(in the rows, 128 means zero)
Each row is followed by its class number. Each block has new classes, again numbered from 0 up, in any order.
[133 129 105 145 124 126 128 142 195 136 192 139 108 102 144  88 118 180
 193 129  89 100  89  96 114 129 134 149  96 123 117 101 144 120] : 11
[145 119 130 132 124 118 145 139 164 133 112 180 112 137  83 124 128  94
 123  91 107 128 128 116 110 178 110 149 170 123 125 174 165 131] : 5
[166  86 146 148 128 184 151 119 130 144 173 132 119 128 134 117 121 123
 190 107  85 136 109 129 127 103 149 122  86 110 119 102  99  98] : 7
[132 119 123 141 151  87  98 143 145 133 123 176 114 109  65 134 125 126
 129 115 154 130 112 111 103 184 140 174 170 141 119 132 153 166] : 7
[148 141 103 126 148 137 159 128 178 149 108 191 128 123 106 139 146 124
 160 107  87 142 153  82 117 140  99 155 158 141 138 151 133 135] : 11
[126 119 147  89 140 186 129 107 139 139 132 162 143 140 146 126 130 109
 175  96 144 144 191 107 128 119 130 113 121 132 138 135  76 109] : 4
[132 165 105 110 107 149 158 132 159 139 106 195 112 132 107 134 136 115
 127 110  95 158 152 109 133 164 126 121 157 132 137 151 157 131] : 6
[129 120 109  92 130 122 113 139 152 135  91 166 138 116  85 168 136 129
 122 115 121 130 164 107  94 151 117 159 172 127 128 181 163 168] : 8
[133  68 135 160 142 130  92 123  99 118 169 152 116 125 158 157 114 182
 133 170 134 115 128 117 138 179 167 134 128 112 149  58  88 136] : 5
[208  92 145 127 180 114  50 106 118  66 116  91 131 161  92 137  79 201
 126 127 118 147 156 120 142  68 177 138  90 119 112 116  85  79] : 4
[108  99 115 124 126 134  87 119 136 135 176 166 151 130 137 117  90 152
 170 145 139 122 130 116 158 156 148 126 138 114 114 114 118 142] : 7
[117  78 145 150 131 131  72 129 117 122 200 123 139 103 139 124 112 135
 167 162 150 143 157 145 125 151 152 157 101 126 143 127 103 133] : 8
[116 131 120 124 114 150 127 118 154 133 151 161 128 131 138 126 124 108
 165 148 117 126 119 128 122 141 120 127 125 126 130 123 124 130] : 3
[147 158 150  88 121 123 162 127 180 116  90 186 124 114  64  97 143 105
 134  90 116 140 155 130 110 131 122 160 145 148 100 163 161 167] : 9
[153  93 125 156 126 163 151 155 124 136 166 147 124 114 127 155 124 112
 182 125 107 144 172 129 115 137 143 136  91 127 136 140  94 108] : 9
[115  56 108 118 119 120  70 145 144 134 133 162 154 162 135 186 114 160
 151 161 105 138 113 126 130 137 136 141 146 110 124 111 134 167] : 7
[114 111 116 121 122 149 115 119 138 129 152 168 122 111 138 133 118 122
 149 147 116 118 130 121 143 145 141 121 140 127 130 121 115 133] : 2
[122  95 125 129  95 150 124 166 155 146 171 162 146 134 160 117 122 120
 147 133 112 106 148 121 164 153 114 109 136 100 151 151 100 133] : 9
[116 104 135 125 110 156 118 126 151 122 167 145 130 125 150 134 122 137
 166 147 147 110 105 124 153 142 135 122 149 119 136 106  97 131] : 3
[127 130 116  99 103 177  96 138 163 148 149 169 154 143 145 154 128 117
 172 131 149 149 184 114 137 136 127 117 127 127 161 160  75 113] : 1
[126 136 115 140 124 101 136 138 146 134 101 185 127 125  82 131 125 122
 112  99 123 136 118 114 118 153 124 137 169 118 119 159 148 156] : 4
[108 168 119  93  95 110 197 134 161 122 119 189 103  88  96  72 138 147
 122  76  83 112 121 125  75 155 110 125 150 119  96 161 152 114] : 5
[119 114 121 120 115 154 129 107 139 139 164 169 132 124 151 110 112 150
 156 130 115 126 128 127 149 142 148 114 117 119 124  97 109 125] : 7
[ 98 118 133 105 159 148 125  82 104 165 128 121 145 113 123 178 132 198
 172  64 113 158 179  71 122 103 132  90 109 142 158 154  44 176] : 11
[ 64 207  53 179 114 144 123 121  92 117 137  43 174  94 121 213 165 152
 106 183 230 124 132 116 122 136 156 185 122 186 113 186  79 185] : 11
[160  97 136 151 120 197 162 127 144 127 162 143 111 136 129 136 128 113
 191 109  99 133 116 139 123 114 149 122  74 118 105  92  81 109] : 3
[ 80  97 143 145 128 143 137 141  73 156 114 164 120 158 172 190 200  91
  97 167 150 164 151 121  93 165 125 124 133 159 160 138  88 192] : 11
[142  73 141 106 125 117  99 121 113 131 138 156 150  82  77 154 111 138
 137 109 129 130 153 110 113 127 132 145 178 111 146 216 121 170] : 6
[100 121 123  96 124 173 147 105 165 110 160 157 137 131 162  89 115 127
 172 139  97 143 158 125 128 146 161 125 114 105 121  98 117 133] : 6
[175  95 151 138 129 170 176 130 131 141 170 123 115 122 144 144 118 132
 178 120  68 142 120 127 134 109 149 127  78 118 116 101 108 107] : 0
[107 148 116 125 103 121 159 109 167 129 166 155 144 118 157  78  87 145
 120 112 105 138 134 109 146 180 184 114 144  53 125  98 124 131] : 4
[121 122 133 122 121 137 139 115 150 128 160 158 141 132 163 113 122 121
 159 149 118 111 123 133 126 135 123 119 112 120 143 119 118 122] : 11
[ 94  89 118 110 133 139 117 112 142 110 144 158 130 134 167 120 127 136
 144 152 116 133 161 135 127 131 143 122 117 144 140 113 113 115] : 2
[151 123 138 161 116 109 165 150 160 136 118 175 122 128  73 120 145 106
 143 106  99 126  95 117 100 159 117 137 152 108 142 148 166 145] : 3
[119 118 119 131 111 151 140 136 144 140 151 164 136 120 142 125 120 117
 148 149  93 124 125 134 128 132 136 119 126 107 133 105 128 135] : 0
[124 144 102 203 118  81 135 127 121 187 104 196 126 134  87  80 145  90
  18  84 177 109  69 126  97 162 129 145 154 124 132 162 154 180] : 0
[125  98 124 101 111 164 120 120 140 126 158 163 115 104 158 104 106 164
 148 129  76 107 142 133 134 136 149  99 117 101 131  91 114 130] : 11
[102 103 127 116 118 153 121 120 162 123 156 163 138 140 171  93 120 128
 164 137 136 111 159 124 149 141 131 125 108 116 134  97 111 128] : 10
[148  82 132 162 119 197 136 154 134 110 149 154 106 140 116 139 129 117
 178 109 120 139 144 133 146 125 159 120  94 128 102 116  86 117] : 4
[160  83 141 141 127 174 134 137 140 114 148 122 118 131 120 139 119 133
 192 124 113 138 141 126 136 113 162 127  86 110 117 109  96 126] : 1
[111 116 125 109 124 145 123 122 151 119 154 162 142 126 143 122 125 127
 168 153 117 117 135 120 136 139 133 121 135 134 137 131 125 120] : 2
[107 141 126 110 134 113 144 101 141 125  88 174 140 134  84 113 138 128
 128 104 114 137 143 113 104 162 102 153 156 138 109 156 145 161] : 5
[117 131 118 151 129 116 126 145 139 126 111 147 174 148  73 148 160  87
 140 137 167 145 156  98  97 167 107 171 175 141 148 226 137 155] : 3
[157 109 114 125 134 149 120  88 128 144  76 223  86 129 108 163 145 137
 100 122 115 153 173  96 126 160 134 150 151 171 152 137 163 165] : 10
[119 104 118 140 123 138 110 126 136 127 175 166 133 112 141  99 102 150
 165 133 124 109 155 125 140 127 128 119 118 117 123 121 110 105] : 5
[183 108 156 175 140 227 173  81  83 142 163 154 161 157 125 133 133  72
 214 130 178 141 127 134 136 127 139 144  87 160 131 143 108  86] : 6
[123 150  95 126 131 143 166 149 166 144 126 181 121 100  96 127 145 114
 157 105  94 158 180  88 108 151 135 155 137 122 115 150 139 160] : 6
[140  86 122 176  94 173 121 160  98 132 168 103 115  89  98 178 119  93
 204 151 119 142 123 132 115 125 130 146 130 102 131 165 133 104] : 8
[179 118 168 103 107 208 188 119 134 140 174 117 113 121 113 132  92  86
 237  88  54 160 134 136 142 157 130 125  74 106 102 117 108  74] : 0
[153 139 134 160 130 168 182 129 149 126 163 132 101 135 140 111 133 104
 158 115  86 129  94 138 130 105 153 111  56 107 110  86  83 118] : 6
[116 154 111 140 124 115 160 140 158 130 100 166 138 134  83 120 143 114
 126 101 106 136 119 111  99 166 123 143 154 123 123 165 163 154] : 4
[108  84 131 140 128 133  80 125 111 130 154 158 157 145 138 145 117 117
 169 160 153 133 141 128 158 154 120 130 125 127 142 112  88 126] : 2
[ 94 120  79 102 122 165 162 109 153 129  50 215 126 144 122 111 157 134
 139 111 109 139 163 107  84 119 106 139 174 156 119 141 190 122] : 4
[101  87 132 132 144 152 108 116 152 120 156 141 111 127 145 101 102 108
 165 133 141 110 109 112 152 129 144 112 164  94 119  89  98 142] : 3
[115 103 123 119 132 151 120 124 134 117 147 169 147 140 156 114 118 124
 155 162 115 121 160 122 149 135 133 116 138 118 127 122 121 139] : 11
[103 137 131 105 116 163 165 131 163 126 137 144 124 148 168 102 132 109
 171 137 103 115 136 103 147 128 129  99 123  99 115 100 126 137] : 11
[158 252 130 127  82 112 165 156 166 148 144 211  55  41  64 104 129  93
 133  85 131 125  88 114  91 151 120 115 162 120 133 148 121  74] : 4
[166 118 127 139 134 183 141 147 125 132 156 156 108 124 125 140 119 133
 181 119 108 150 175 101 143 122 155 115 110 126 122 124  85  99] : 9
[121  81 136 149 147  86 177 135 167  92 122 150 114 103 124 108 129 153
 113 107  73  97  89 213  49  75 163 126  39 116 122  33 113 139] : 0
[133 153 134 111 113  99 157 143 155 138  96 171 125 117  74 124 131 108
 110 100 124 130 111 100 101 190 131 152 195  99 126 161 162 171] : 9
[ 81  91 168  33  89 161 141 109 169  97  85 108 154 124 145 111 166 207
 148 104 115  85 115 173 172 117  73 146 105 176 112  69 100 176] : 0
[149 147 102 115 131 127 181 134 154 132  92 197 121 119  96 138 141 104
 116 113  86 148 158 126  80 137 133 143 149 135 133 164 190 133] : 6
[129 170 106 154 131 169 148 115  71 106 146  98 129  53  40 215 104 135
 223 142  99 140 156 123  76 117 167 104  97 134 126 176 116 134] : 3
[132 129  82 116 149 156 143 117 182 146 108 240 137  94  87 161 129  98
 172  93 120 148 231  90  97 156 129 159 146 139 138 161 105 158] : 11
[104 124 119 134 103 132 152 134 166 108 170 172 106 106 154  80 123 133
 166 153  99 104 130 117 156 163 139 114 110 113 130  90 122 111] : 2
[127 103 141 132 125 121  87 126 122 124 154 172 145 150 145 128 108 137
 138 162 139 133 133 136 144 150 150 128 122 110 131  93 121 146] : 10
[ 61 203 100 118  80  94 189 210 150 115  97 174 128 151 110 163 154 103
  84 128 146 167 133 120 111 193 156  98 198  92 115 137 115 144] : 0
[166 105 133 142 116 172 148 137 143 124 158 126 100 127 128 129 118 135
 176 110 102 137 116 127 133 104 152 117  81 113 111 122  82 103] : 1
[115 161 120 110 119 118 169 129 165 129 110 188 129 102  94 112 139 101
 141 117 108 141 153 116 115 160 119 145 154 121 131 146 158 159] : 6
[166  83 136 144 125 180 150 136 139 130 150 136 108 139 129 123 122 112
 186 105 118 137 129 128 133 121 139 131  86 117 111 122  87 102] : 1
[129 125 138 138 154 125 106 119 121 129 157 153 148 141 136 112 113 139
 138 143 162 125 137 119 142 144 148 126 131 120 126 114 117 134] : 8
[127 129 118 124 126 110 164 133 152 134 102 169 121 117 100 131 148 110
 126 118  90 145 126 109 103 152 125 153 157 123 126 138 156 142] : 2
[138 163 105 110 119 127 166 127 178 141 115 194 121 128 101 130 123  99
 148 108  98 140 150  90 113 160 130 136 127 102 119 146 152 153] : 6
[109 110 126 105 118 153 146 130 161 124 127 178 134 137 149 127 144 105
 165 145 103 111 123 129 133 140 106 124 133 128 136 104 114 121] : 2
[135 161 119 125 129  99 204 177 164 124 131 153 146  91  91 155 133 122
 155 102  73 157 165 116 108 149 127 137 160 111 129 175 151 124] : 4
[131 127 114 125 125 117 144 133 161 138 101 183 133 123  91 133 133 116
 131  99 113 134 149 109 108 160 120 145 158 119 133 156 145 157] : 11
[160  82 133 139 119 193 122 133 127 131 158 141 134 142 114 113 104 132
 182  92  96 147 152 143 152 151 150 128  81 106 113  99 101 111] : 6
[107  96 140 107 123 137 120 124 153 119 154 153 135 132 167 110 126 128
 156 152 118  98 132 131 136 148 113 121 123 123 147 116 113 136] : 11

A new block, with new classes numbered from 0.
[122 123 125 169 101 142 112  96  81 172 103 156 159  47 157  91 132  72
 114 138 161 131 118 127 138 123 139 147 107 171 134 166 139 104] : 4
[ 35  95 118 158  92 130 103 144 157  65 104 123 153 140 165 171 164 154
 101 145 137 108 129 132 145 135 153 149 207  72 175 142 131 150] : 6
[115 124 111 155 111 127 108 100  89 160 102 152 151  50 141  88 119  70
 129 137 159 133 120 134 133 114 142 144 100 168 135 158 135 114] : 3
[100 149 113 130 161 114  97 120 177 148 200 183 140  98 143  50  92 122
 130 175 133 130 100  89 158 105 132 130 185 150 189  78 128  92] : 7
[163 142  81 123 135 139 136 121 169 134 109 108 127 166 122  93 121 119
 118 148 154 173  99 158 148 117 140 121 163  93 128  84  99 100] : 7
[138 131 122 163 113 130 108  88  74 154 103 157 149  50 169 109 124  77
 113 129 165 113 113 130 135 114 134 149 106 174 142 158 151 114] : 4
[ 65  96  81 144  66 154 121 148 121  50 107 160 176  88 155 191 148 116
 112 112 124 161 123 112 140 145 156 174 155 107 154 151 114 139] : 5
[114 124 111 165 100 141 102  87  81 180 110 169 160  43 162  96 144  64
 107 151 160 145 116 122 142 122 156 135 111 169 138 182 124 101] : 6
[ 33  74 101 155  81 138  92 144 146  76 107 118 168 118 121 154 145 182
 133 133 144 101 140 143 138 129 156 183 195  94 168 127 135 147] : 7
[129 133  94 112 150 121 139  80 139 170 153 201 152  96 102   4 124 100
  96 190 156 128  83 109 151 102 163 169 167 167 177 119 112 105] : 6
[114 122 143 150  95 138 106  92  67 184  95 137 124  77 141  74 150 102
 127 157 104 129 129 124 138  88 122 110  99 170 153 180 117 118] : 6
[140 148 105 126 135 161 134 124 169 134 147 116 143 148 125 118 119  85
 122 165 147 152  98 107 114 117 115 109 172  97 135  83 112  94] : 5
[ 41  94 115 159  98 133 114 137 158  75 101 127 151 134 158 177 158 142
  96 141 149 102 125 131 137 128 156 143 205  75 164 140 128 146] : 2
[109 116 117 159 109 136 108  92  79 177 103 162 157  46 166 102 128  73
 117 146 167 128 126 129 142 109 143 143 103 169 142 164 143 112] : 0
[ 34  91 115 159  99 129 106 149 167  77 102 115 163 145 144 180 157 157
 104 142 133  99 125 128 136 126 151 151 208  72 169 138 135 157] : 5
[110 102 112 151 150 117  96  86  84 187 108 153 119  82 122  79 123  94
 119 157 143 122 149 162 146 107 139 157 145 181 157 140 115 122] : 3
[134 132 101 103 156 120 147  75 147 163 145 210 161 101  91  17 126 108
  89 186 144 124  83  98 152  96 163 174 166 170 162 117 105 113] : 1
[103 134 155 135 110 144 106  96  65 194  91 132 127  74 155  96 141 110
 126 160 111 124 129 114 137  78 106 108 110 171 164 167 135 120] : 5
[ 35  95 120 160  97 121 101 139 160  75 112 120 143 145 138 166 163 150
 101 145 140 100 132 127 143 136 152 151 207  70 174 147 135 138] : 6
[114 159 143 121 140 137 115  98 141 171 138 201 139 105 120  41 141 126
 131 187 117 124  94 127 120 115 134 109 180 179 157 112  92 107] : 2
[ 49  73  89 145  86 117 120 154 155  64 136 135 168 122 151 158 145 154
 116 110 133 159 136 124 163 129 145 179 177  80 152 117 111 173] : 3
[ 29  79 100 146  82 145 103 144 144  62  88 130 183 113 124 163 156 167
 130 141 140 118 130 139 131 133 153 197 198  99 179 117 117 149] : 1
[ 47  68  90 126  80 118 128 149 149  65 129 138 169 129 147 175 160 169
 113 100 117 165 133 122 181 123 139 158 158  69 146 124 105 178] : 2
[137 148 102 130 135 157 139 126 172 134 152 120 144 149 116 110 117  83
 123 168 150 158  99 105 117 118 115 119 179  98 136  80 106  93] : 5
[ 44  94 112 157  94 122 106 138 161  85 110 115 149 137 141 166 146 147
 102 141 142 106 130 116 152 121 148 142 204  66 169 139 135 144] : 0
[166 143  85  86 148 136 136 122 153 123 119 132 137 161  87  87 126  87
 147 146 165 153  92 154 137 140 114 156 165 116 128  56 103 108] : 6
[115 103 150 198 110 128  98 100  92 211 103 140 166  72 173 109 152  95
  97 151 145 115 125 138 157 109 131 150 159 178 156 155 137 143] : 4
[103 139 158 157 141 118 137 117 142 208 159 156 136 104 110  37 124  97
  91 190 116 118 105  80 143 110 141 132 181 156 181 130 124 101] : 4
[ 47  95 106 158 104 120 103 137 163  57  99 121 156 138 152 180 156 157
  98 140 141 102 125 127 150 112 154 158 207  78 170 148 128 152] : 1
[ 45  91 111 165  92 122 103 144 177  69 114 111 150 140 143 160 144 146
 105 135 138 110 128 120 140 130 156 146 210  64 164 133 127 149] : 3
[ 21  72 107 148  76 135  95 148 146  86  93 121 173 115 136 160 145 180
 144 143 136 110 142 138 142 122 146 182 193  92 181 114 130 152] : 0
[ 91 146 116 116 184 111  95 113 184 154 192 190 128  97 136  31  85 115
 128 192 134 116 105 100 147 109 145 133 194 156 203  79 130  86] : 3
[135 129  98 124 148 126 145  77 144 167 151 204 166  95 100  26 125  99
  90 189 160 117  75  98 140  99 155 171 180 167 173 106 116 113] : 4
[110 127 114 162 109 133 111  99  91 172 111 160 164  50 148 105 128  77
 118 142 156 137 117 124 132 115 144 137  96 167 131 170 135 112] : 5
[114 106 147 219 108 123  93 106  93 210 114 138 169  70 211 120 150 106
  93 144 150 114 124 137 154 100 134 150 166 183 158 161 139 149] : 4
[124 133  95 109 151 123 142  86 147 169 151 204 160 102  96   5 122 116
 103 183 156 125  85 109 160  97 162 173 171 166 159 118 112 114] : 7
[160 138  78 127 144 138 137 122 191 133 118 114 139 163 128  96 106 111
 130 152 162 169  96 143 141 132 143 124 158  82 134  69 100 105] : 0
[ 98  96 145 189 120 114 104 106  90 218 116 145 165  86 172 108 152  93
 101 141 149 109 133 138 160 103 128 159 155 176 146 148 139 152] : 0
[130 134  95 120 144 147 137 120 173 138 148 118 132 158 127 111 124  83
 118 162 148 148  97 112 132 104 118 110 190  89 138  67  99  96] : 2
[120 150 146 127 128 128 113 108 132 174 151 170 139 109 101  37 132 129
 130 171 118 123  97 111 123 112 110 121 180 174 160  95 111 108] : 4
[ 51  79  83 137  81 127 132 145 152  58 118 139 177 128 166 186 158 163
 114 104 124 166 124 115 174 127 148 167 167  63 151 127 100 175] : 2
[114 122 150 141 101 134 105  91  64 181  97 133 118  85 138  83 154 103
 127 153 114 122 128 116 143  82 104 115 108 168 165 172 128 124] : 6
[139 137  98 127 137 148 150 125 169 138 139 111 131 162 138 117 125  77
 119 157 147 149  95 109 128 100 122 117 174  88 133  81 101  96] : 2
[128 135  96 113 152 117 143  79 144 184 158 203 160 104  93  10 123 106
  99 183 162 121  81  94 163  85 153 178 176 170 159 117 120 105] : 7
[162 140  80 100 154 126 139 131 172 104 126 127 139 164  72  95 110  81
 152 141 166 153  98 155 131 145 117 167 182 106 122  45  96 121] : 3
[ 70 107  88 145  59 153 118 149 120  40 109 160 166  81 143 185 137 123
 118 114 132 157 128 115 143 152 155 165 152 112 148 147 121 125] : 7
[145 138 101 118 131 154 149 116 159 136 133 117 122 151 116 110 120  77
 121 167 148 147 102 110 123 104 121 118 171  96 134  82 101  85] : 2
[140 141  98 117 156 124 142  75 149 154 152 213 166  97  96  18 126  96
  90 175 155 129  77  99 149 109 162 176 169 171 162 119 106 108] : 1
[146 127  76  92 146 127 131 127 161 105 125 137 153 154  69  91 126  95
 137 135 167 148  96 154 140 137 118 172 184 117 120  42  94 124] : 1
[159 136  80 128 145 137 139 130 193 128 117 118 136 173 139  97 113 110
 132 144 151 167  94 140 144 132 142 124 159  82 128  74  96 109] : 0
[143 137 105 135 129 152 145 128 163 129 156 114 132 153 119 113 117  85
 118 164 143 142 102  99 114 110 108 116 184 104 128  73 106  95] : 4
[108 102 114 161 145 118  83  84  80 189 119 157 120  86 134  82 136 104
 122 149 152 105 142 149 149 109 132 160 147 190 163 157 125 117] : 6
[145 135  92  85 143 144 145 123 151 125 107 131 150 161  69  90 131  93
 142 152 160 159 103 164 141 139 111 170 175 107 121  56  99 118] : 5
[119 124 115 152 105 138 112  95  79 163  94 164 146  49 162 112 134  59
 116 131 156 126 114 127 138 116 146 138 104 166 135 165 131 103] : 2
[151 131  81  96 154 124 131 130 171 107 120 136 151 153  81  90 119  96
 143 142 175 144  96 159 143 134 118 173 175 119 121  47 102 120] : 1
[108  98 141 189 111 113  91 101  81 213 119 137 160  77 167 125 161  82
  96 137 142 118 133 132 164 112 129 150 149 173 150 162 137 146] : 6
[150 143  96 132 139 152 136 120 171 122 151 120 140 153 121 116 127  76
 114 156 143 167  98 102 127 115 120 122 176  96 138  82  91  96] : 1
[ 96 138 135 122 132 130 108  94 140 189 139 192 157 106 103  23 142 135
 134 190 128 123 101 125 133 104 129 125 181 173 157 108 102 118] : 0
[107 112 112 154 157 124  90  87  85 180 109 164 132  86 141 114 122 100
 129 150 151 102 142 149 144 112 130 156 146 188 161 141 133 115] : 0
[125 143  99 108 152 125 153  80 143 175 140 206 160  99  89   9 118 101
  93 195 163 124  81 102 157 101 164 177 174 165 162 115 116 100] : 7
[106 125 142 147 112 136 111  95  81 182  85 140 125  81 142  71 139  95
 126 162 118 121 129 131 136  82 127 129 122 172 156 169 124 113] : 3
[162 136  85 102 146 126 136 126 163 106 128 139 146 151  69  97 121  87
 133 139 168 154  99 155 134 150 122 172 181 117 118  45  92 117] : 1
[109 110 116 155 156 121  94  90  89 179 121 164 124  82 123 105 128  96
 104 154 147 117 144 142 141 113 137 152 150 194 156 146 119 107] : 1
[158 119  91  93 143 138 130  80 146 140 136 111  97 166  18  51 131 105
 109 188 171 143 112 153 124 101 107 121 177 100 164  68 107  90] : 6
[ 92 143 118 105 176 111  96 106 169 155 188 188 134  90 124  34  92 120
 116 184 130 119 106  89 158 107 138 132 181 157 192  78 126  83] : 1
[124 122  91 115 150 112 147  80 153 165 151 203 167 100 102   7 112 107
  99 182 161 120  85 108 162  95 158 178 166 155 167  98 118 125] : 0
